Each row has a name. Each question is about the rows just above it. Places in a row count from 0.

[119 152 167 176  87 167] -> <120>
[100 153 189 160  81 170] -> <67>
[127 100  90 138 170 107] -> <182>
[108 126 132 145 123 131] -> <7>
[ 89 135 146 147 107 137] -> <8>
[140 132 106 193 126 142] -> <84>
[108 131 198 134 112 172] -> <2>
[131 128 135 163 124 147] -> <208>
[122 140 199 142  98 176] -> <21>
[159 130  98 187 131 134] -> <121>
Move every entry of [100 153 189] by -1 step of 1.
[ 99 152 188]
Where does [108 131 198 134 111 172] differ from <2>, and what was there?
4, [112]
Changed <121>: [159 130  98 187 132 134]. Place and old value:
4, [131]

[113 177  91  99 109 139 151 101 114 161 153 128 188 151 117 128 121 125
 181 131 113 100 153 119 139 112 154  93  97 138 125 110 126 133 121 131
 158 107 102 141 100 133 118 127 112 115 102 128 101 149  99 124 127 148
  97  84  72 140 121 132 121 134] = <121>
[131 156 137 102 136 139 149 125 121 157 145 123 138 116 109 146 121 107
 163 132 128 106 142 118 134 108 155  90 107 126 119 108 129 121 140 135
 144 108 100 146 106 150 128 125 109 116 130 113 125 168 109 123 134 152
  84  91  80 136 108 128 146 143] = <8>
[117 176 101  96 117 137 150  91 122 164 145 131 176 163 115 157 123 165
 168 126  99  95 146 117 141 111 157  93 101 139 126  99 125 130 107 127
 176 111 117 134 108 134 116 123 107 110 112 130 109 153  97 130 125 131
 102  83  79 135 127 130 108 133] = <84>
Shift each entry of [151 101 114] by -1 times 1:
[150 100 113]
[151 101 114] with +1 step of 1 on every entry:
[152 102 115]

[125 114 148 123 163 122] = <182>
[ 94 134 138 121 149  78] = <67>
[142 128 135 122 139 140] = <120>
[114 127 127 107 129 140] = <208>
[131 113 124 127 167 110] = <7>
[123 136 139 162 126 147] = <116>
[ 76 132 119 133  65 152] = <8>
[107  96 125 130 142 151] = <2>
[107  96 125 130 142 109] = <121>
Changed <67>: [ 94 135 138 121 149  78]. Place and old value:
1, [134]
[107  96 125] with +1 step of 1 on every entry:
[108  97 126]

[104 110 148 133 153 147 132 138 143 146 126 148 140 152 149 125 116 109
 134 139 130 148 148 131 135 151 141 128 119 132 119 109 119 145 160]  <84>
[ 93 104 109 135 166 140 117 133 146 166 108 157 131 159 137 128 112  88
 119 108 145 150 180 127 121 139 127 110 130 147 119 107 105 169 162]  <116>
[103  93 103 140 167 149 110 133 191 184 104 168 121 166 108 116 102  86
 123 158 141 140 175 113 117 140 117 117 119 130  99  91  96 164 172]  <208>
[ 94  90  93 132 172 148 126 143 175 181 119 155 140 167 145 113  96 101
 125 155 130 151 171 123 119 155 144 115 120 117 104  88  99 170 174]  <21>
How many times does <84> hold [148]?
4
[113  96] with +1 step of 1 on every entry:
[114  97]
Times [107] occurs in <116>:
1

[109  90 103 157 124 133  89  93 148] -> <182>
[111 137 134 121 120 142 121 141 142] -> <121>
[141 130 173  48 135 109 164 116  76] -> <16>
How many times does <121> hold [119]?
0
Where does [109  90 103 156 124 133  89  93 148] differ from <182>, and what was there?
3, [157]
[120 142 121 141] with -1 step of 1 on every entry:
[119 141 120 140]
One entry of <16> was changed: [141 130 173  48 135 108 164 116  76]. Where, and from what?
5, [109]
Where does [109  90 104 157 124 133  89  93 148] differ from <182>, and what was there?
2, [103]
Times [142] occurs in <121>:
2
[ 90 103] with +1 step of 1 on every entry:
[ 91 104]

[ 69 140 169 160 104 110 110 134 104] = <21>
[116 135 131 150 136 143 123 104 127] = <84>
[106 106 155 106 105 104 136 136 106] = <208>
[119 139 129 111 127 115 136 122 125] = <116>
[130 144 130 114 132 117 136 125 125] = <120>
[149 149 129 120 139 139 120 107 149] = <182>
[124 147 132 138 141 109 121 110 126] = <16>
[133  87 145 124 107 113 190 134 126] = <67>
[ 79 149 165 138 109 129 106 135 122] = <7>
[ 92 156 158 123 105 137  91 124 127] = <8>
Shift each entry of [110 110 134] by -1 times 1:
[109 109 133]
Times [149] occurs in <182>:
3
[109] with -1 step of 1 on every entry:
[108]
Times [136] occurs in <208>:
2
Changed <208>: [106 106 155 106 105 104 136 137 106]. Place and old value:
7, [136]
Times [110] occurs in <21>:
2

[126 170 161 130 159  62 122  81] -> <116>
[140 107 136 151  98 141 143 129] -> <21>
[176 122 164 145 114 148 154 107] -> <2>
[144 118 149 162 145 126 148 102] -> <120>
[131 141  96 153 161  88 150 102] -> <8>
[113 151  74 124 145 128 131 155] -> <7>
[108  80 132 104  88  79  95 137] -> <16>
[140  69 136 151  98 141 143 129] -> <182>
[152 152 144 160 152 182 161 106] -> <67>
[ 98 118  70 122 143 126 118 160] -> <121>
Shift each entry of [122] by +1 times 1:
[123]
How many times does <67> hold [160]?
1

[127 108  96 198 108 153  78 121] = <16>
[119 161 128 143  94 122 108 165] = <116>
[128 120 180 116 100 113 119 112] = <84>
[120  90 170 145 106 120 149  95] = <67>
[122 122 109 109 122 114 109 122] = <182>
[126  86  93 106 119 103 152 125] = <208>
[126  72  84 120 126 124 149 126] = <8>
[124 156 134 137 102 127 102 173] = <21>
[127 185 129 114 109 114 118 164] = <121>
[119 101 179 117 100  94 121  93] = <120>
Shift each entry of [127 108  96] by -1 times 1:
[126 107  95]
Where does [127 108  96 198 108 152  78 121] differ from <16>, and what was there?
5, [153]
Times [122] occurs in <182>:
4
[124] with +1 step of 1 on every entry:
[125]
Times [100] occurs in <120>:
1
Changed <8>: [126  72  83 120 126 124 149 126]. Place and old value:
2, [84]

[136 135 175 150 151 116 118 123 151 150  81 122 112 122 104 146] = <67>
[119 168 155 170 144 110  85 139 154  74  82 103 149  99  80 168] = <116>
[119 168 155 170 144 110  85 139 154  74  82 103  92  99 164 168] = <2>
Count of [149] in <67>:
0
How many times does <2> hold [156]?
0
[ 85 139 154  74] with +1 step of 1 on every entry:
[ 86 140 155  75]
[119 168 155] with -1 step of 1 on every entry:
[118 167 154]

[124  90 128 123 128 131 129] : <2>
[126  90 128  70 112 147  89] : <121>
[124  70 129 125  63 124  63] : <208>
[125 128 125 125 124 125 131] : <21>
[121 121 128 129 129 121 120] : <7>
Times [125] occurs in <21>:
4
Times [121] occurs in <7>:
3
Where does [126  90 128  69 112 147  89] differ from <121>, and what was there?
3, [70]
Move every entry of [123] by +1 step of 1.
[124]
Times [128] occurs in <21>:
1
Times [125] occurs in <208>:
1
Count of [129] in <7>:
2

[125 126 126 125  71 124]  <8>
[ 72 119 127 125 120  55]  <67>
[140 125 126 125 166 110]  <2>
[138 127 126 126  88 136]  <208>
[ 65 119 127 124 153  88]  <121>
[140 125 126 125 166 157]  <120>
One entry of <67> was changed: [ 71 119 127 125 120  55]. Where, and from what?
0, [72]
[125  71] with -1 step of 1 on every entry:
[124  70]
Move every entry of [119 127 125] by +1 step of 1.
[120 128 126]

[120 123 124 125 125 122 127 120 124 119 125 124 124 118 125 121 125] : <16>
[151  99  98  96  92 139 126 116  97 149  93 157  96 143  96  96 127] : <7>
[ 93 131 131 128 135  82 156 155 128 128 128 110 128 126 139 128 137] : <67>
[208  65 127 114  92 202 149  54  64 132  89 210  61 125  90  46 123] : <84>
[109 127  81  78  88 102  73 167 120 178  93 103 115 181  92 146  93] : <21>
[126 126 126 126 126 126 127 126 126 126 126 127 126 125 126 126 127] : <120>
[208  65 127 114  92 202 149  54  64 132  89 210  61 125  90  46 193] : <121>
Times [128] occurs in <67>:
6
Times [124] occurs in <16>:
4
Count of [125] in <16>:
5

[172 178  98 132 156 125  60 123 156 134 137 107 145 144 111 119 136 142
 120 101 132  88 155 120 168] = <7>
[141 112 159 150 126 148 116 171 105 114 118 163 112 131 119 144 158 125
 125 136 145 129 149 151  69] = <208>
[120 142 143 137 139 110 144 122 130 125 128 127 125 121 135 138 135 138
 140 116 149 138 142 135  95] = <67>
[128 178 104 140 144 101 120  75 142 114 140 166 158 114 125 130 132 124
 143 135 111 112 123 125 209] = <21>
Changed <67>: [120 142 143 137 139 110 144 122 130 125 128 127 124 121 135 138 135 138
 140 116 149 138 142 135  95]. Place and old value:
12, [125]
Move every entry of [125 125 136] by -1 step of 1.
[124 124 135]

[100 123 116 122 116 114]  <16>
[112 100 118 106  97 137]  <67>
[ 70 152 177  89 187 157]  <121>
[112 100 118 144 108 177]  <120>
Shift each entry of [116] by +1 times 1:
[117]
Move every entry of [100] by +1 step of 1.
[101]

[124 124 124 138 145 145 145 145 124] : <182>
[164 114  81 152 190 116 123 132 133] : <2>
[162 112  76 150 185 120 127 134 133] : <121>
[157 106  80 149 173 116 117 129 124] : <208>
[123 141 124 132 151 119 137 130 139] : <67>
[159 104  73 152 179 120 127 132 126] : <7>
[120 134 121 140 155 115 138 124 135] : <84>
[124 143 120 136 158 124 139 128 137] : <120>
[119 140 120 133 155 123 138 123 145] : <116>
[121 127 110 145 145 103 144 116 124] : <21>
[125 108  81 152 172 123 115 131 126] : <16>
[141 103  96 151 153 105 124 115 113] : <8>
Count of [124] in <182>:
4
Move every entry of [159] by -1 step of 1.
[158]
Shift each entry of [173] by +1 times 1:
[174]
Move every entry of [96] by +1 step of 1.
[97]
One entry of <21> was changed: [121 127 109 145 145 103 144 116 124]. Where, and from what?
2, [110]

[ 95 147 111  53] = <84>
[212  55  93 203] = <16>
[119 137  72 129] = <116>
[125 130 127 128] = <67>
[119 137  72 179] = <2>
Move every entry of [55] by -1 step of 1.
[54]
Move every entry of [212  55] by -1 step of 1.
[211  54]
[119] with +1 step of 1 on every entry:
[120]
[119 137  72] with -1 step of 1 on every entry:
[118 136  71]
[55 93] with +1 step of 1 on every entry:
[56 94]
Move every entry of [130 127] by -1 step of 1.
[129 126]
[212  55  93] with +1 step of 1 on every entry:
[213  56  94]

[158 200  85 111] -> <2>
[117 171 199  51] -> <21>
[102 143 174 197] -> <116>
[151  94 158 212] -> <16>
[ 63 157  52  57] -> <8>
[157  89  89 157] -> <67>
[151  94  88 212] -> <208>
[127 192 115 156] -> <7>
[ 84  84 166  88] -> <121>
[154  84 190  44] -> <84>
[199  71 177 183] -> <120>
Move every entry of [199  71 177] by +1 step of 1.
[200  72 178]
Times [88] occurs in <121>:
1
Where does [117 171 198  51] differ from <21>, and what was there?
2, [199]
How many times does <67> hold [89]?
2
Move every entry of [71] by +1 step of 1.
[72]

[ 86  59  95 100 159 130 127 114  89 195 122 101  93 186 190  76  64]  <16>
[ 69 153 182 114 155 103 112 179  79 119 132  65  57 115 181 165 116]  <8>
[155 109  74  97 167 162 195 103  62 194 144 110 156 165 167 193 169]  <120>
[ 81 151 128  60 133  81 159  83 135  81 119 162  87  99  87 117 128]  <67>
[ 81 151 147  60 133  81 159  83 135  69 119 162 184  99  87 117 128]  <21>
[178 151 179  68 196  59 187 167  82 134 117  74 110  84  64 196 183]  <116>
Changed <67>: [ 81 151 128  60 133  81 159  83 134  81 119 162  87  99  87 117 128]. Place and old value:
8, [135]
[115 181] with +1 step of 1 on every entry:
[116 182]
Where does [ 81 151 128  60 133  81 159  84 135  81 119 162  87  99  87 117 128] differ from <67>, and what was there?
7, [83]
How many times does <67> hold [83]?
1
Where does [178 151 179  68 196  59 187 167  82 134 117  74 110  85  64 196 183] differ from <116>, and what was there?
13, [84]
Move every entry of [ 81 151] by +1 step of 1.
[ 82 152]
Where does [ 81 151 147  60 133  81 159  83 135  69 119 162 185  99  87 117 128] differ from <21>, and what was there?
12, [184]

[131 127 125 111  73 130 133 128 180 129 127 138 132 120 176 151 125 122
 124 128 105 125 125 107 126 145 123 187 144 125  98 151 125 168 152 128
 129 137 134 123 138 125 129 125 129 125 132 130 131 140 111 135 170 120
 111 132 128 130 129 124 128] : <8>
[172 130 128 134  66 132 132 128 159 129 120 132 126 127 120 141 126 134
 144 128 129 148 129 156 129 146 112 202 100 108 108 180 122 175 153 128
 129 148 134 122 139 118 120 126  50 110 137 130 128 148 190 130 106 121
 110 131 129 129 133 129 129] : <116>
[131 127 125 129  73 130 133 128 180 129 127 138 132 120 176 151 125 122
 124 128 105 125 125 107 126 145 123 187 144 125  98 151 125 168 152 128
 129 137 134 123 138 103 129 125 129 114 132 130 131 136 208 118  57 138
 112 127 128 129 134 133 130] : <21>
[179 129 127 132 143 131 130 128 139 128 108 138 130 137  67 135 128 129
 151 126 115 127 131 167 129 146 126 157  79 107 159 184 124 165 163 128
 128 141 138 123 126 116 120 121  68 110 115 130 127 135 194 124  86 140
 110 128 128 130 132 131 130] : <7>
Count of [111] in <8>:
3
[129  73 130 133] with -1 step of 1 on every entry:
[128  72 129 132]
Changed <116>: [172 130 128 134  66 132 132 128 159 129 120 132 126 127 120 141 126 134
 144 128 129 148 129 156 129 146 112 202 100 108 108 180 122 175 153 128
 129 148 134 122 139 118 120 126  50 110 137 130 128 148 190 130 106 121
 110 132 129 129 133 129 129]. Place and old value:
55, [131]
Where does [131 127 125 111  73 130 133 128 180 129 127 138 132 120 176 151 125 122
 124 128 105 125 125 107 126 145 123 187 144 125  98 151 125 168 152 128
 129 137 134 123 138 125 129 125 128 125 132 130 131 140 111 135 170 120
 111 132 128 130 129 124 128] differ from <8>, and what was there?
44, [129]
One entry of <21> was changed: [131 127 125 129  73 130 133 128 181 129 127 138 132 120 176 151 125 122
 124 128 105 125 125 107 126 145 123 187 144 125  98 151 125 168 152 128
 129 137 134 123 138 103 129 125 129 114 132 130 131 136 208 118  57 138
 112 127 128 129 134 133 130]. Where, and from what?
8, [180]
[122] with +1 step of 1 on every entry:
[123]

[128 177 131 102 129 114] = <116>
[127 127 127 120 123 127] = <2>
[130 141 113  60 113 161] = <16>
[133 133 129 146 128 156] = <21>
Times [127] occurs in <2>:
4
One entry of <2> was changed: [127 127 128 120 123 127]. Where, and from what?
2, [127]
Changed <2>: [127 126 127 120 123 127]. Place and old value:
1, [127]
Changed <16>: [130 141 113  60 113 160]. Place and old value:
5, [161]
Where does [127 128 127 120 123 127] differ from <2>, and what was there?
1, [127]
Changed <2>: [127 127 127 120 123 126]. Place and old value:
5, [127]
Count of [130] in <16>:
1

[ 98 129 125 146  99 109 196]  <2>
[ 62 158 155 113 139  99 176]  <67>
[159 114 108 114 142 186 163]  <84>
[144 150 116 165 148 185 153]  <16>
[ 81 161 113  86 127 135 175]  <8>
Where does [159 113 108 114 142 186 163] differ from <84>, and what was there?
1, [114]
How many times does <84> hold [159]?
1

[100 195 139 118 158  77 175 182 197  98 200 176 194  68 129 144  76  85
 190  66  69 185 178 170  77  75 187 176 181 108 183 127  73  83 163 183] -> <21>
[190  94 205 131  89 174  98 189 106 195 126 152 111 159 174 201  99 104
 156 151  91 197 181 113 142 124 156 180 189 184 131 147  96 175 136  95] -> <16>
[100 195 139 118 158  77 175 182 197  98 200 176 194  68 129 144  76  85
 190  66  69 185 178 170 102  76 173  76 169  98 192 127 129  69 148 193] -> <67>
Changed <16>: [190  94 205 131  89 174  98 189 106 195 126 152 111 159 174 201 100 104
 156 151  91 197 181 113 142 124 156 180 189 184 131 147  96 175 136  95]. Place and old value:
16, [99]
Changed <21>: [101 195 139 118 158  77 175 182 197  98 200 176 194  68 129 144  76  85
 190  66  69 185 178 170  77  75 187 176 181 108 183 127  73  83 163 183]. Place and old value:
0, [100]
Times [76] occurs in <67>:
3
[66 69] with -1 step of 1 on every entry:
[65 68]
Move every entry of [169] by -1 step of 1.
[168]

[ 57 181 124 154 134  71  58 149 199 192 187  76] -> <120>
[ 83 113 186 115 202 185 168 155  67 127 165  60] -> <208>
[101 152  96  80 157  61  81  86 199  61  55 174] -> <8>
[ 83 113 186 115 202 185  70 155 185  70 165  70] -> <16>
[177 170 136 193  57 112  82  70 150 186 167 199] -> <2>
[101 152  96  80 157 103  81  86 113  61  55 174] -> <116>
[ 71 162  76 140  60  98 180 169 175  95 142  74] -> <182>
[169  66  93 193 184  79 171  89 204 142  95 131] -> <84>
Times [70] occurs in <16>:
3
Count of [61] in <8>:
2
Changed <2>: [177 170 137 193  57 112  82  70 150 186 167 199]. Place and old value:
2, [136]

[127 125 124 133  67 129 114 160 118 120 124 129 103 121]  <84>
[130 129 194 122 134 131 131 144 142 207 118 131 125 106]  <8>
[129 127 127 129 129 132 129 125 129 127 127 130 129 127]  <7>
[126 126 138 140 128 127  58 108 147 113 134 128 129 147]  <16>
[127 128 128 125 127 129 133 131 129 125 126 129 126 126]  <2>
[128 128 131 128 128 129 130 126 128 132 128 128 130 129]  <208>
[123 128 127 128 134 128 126 131 127 125 129 126 126 131]  <67>
[127] with -1 step of 1 on every entry:
[126]
One entry of <67> was changed: [123 128 126 128 134 128 126 131 127 125 129 126 126 131]. Where, and from what?
2, [127]
Changed <2>: [127 128 128 125 127 130 133 131 129 125 126 129 126 126]. Place and old value:
5, [129]
Count of [127] in <67>:
2
Changed <7>: [129 127 127 129 129 132 129 125 129 128 127 130 129 127]. Place and old value:
9, [127]
Times [129] occurs in <7>:
6
Move every entry of [128] by +1 step of 1.
[129]

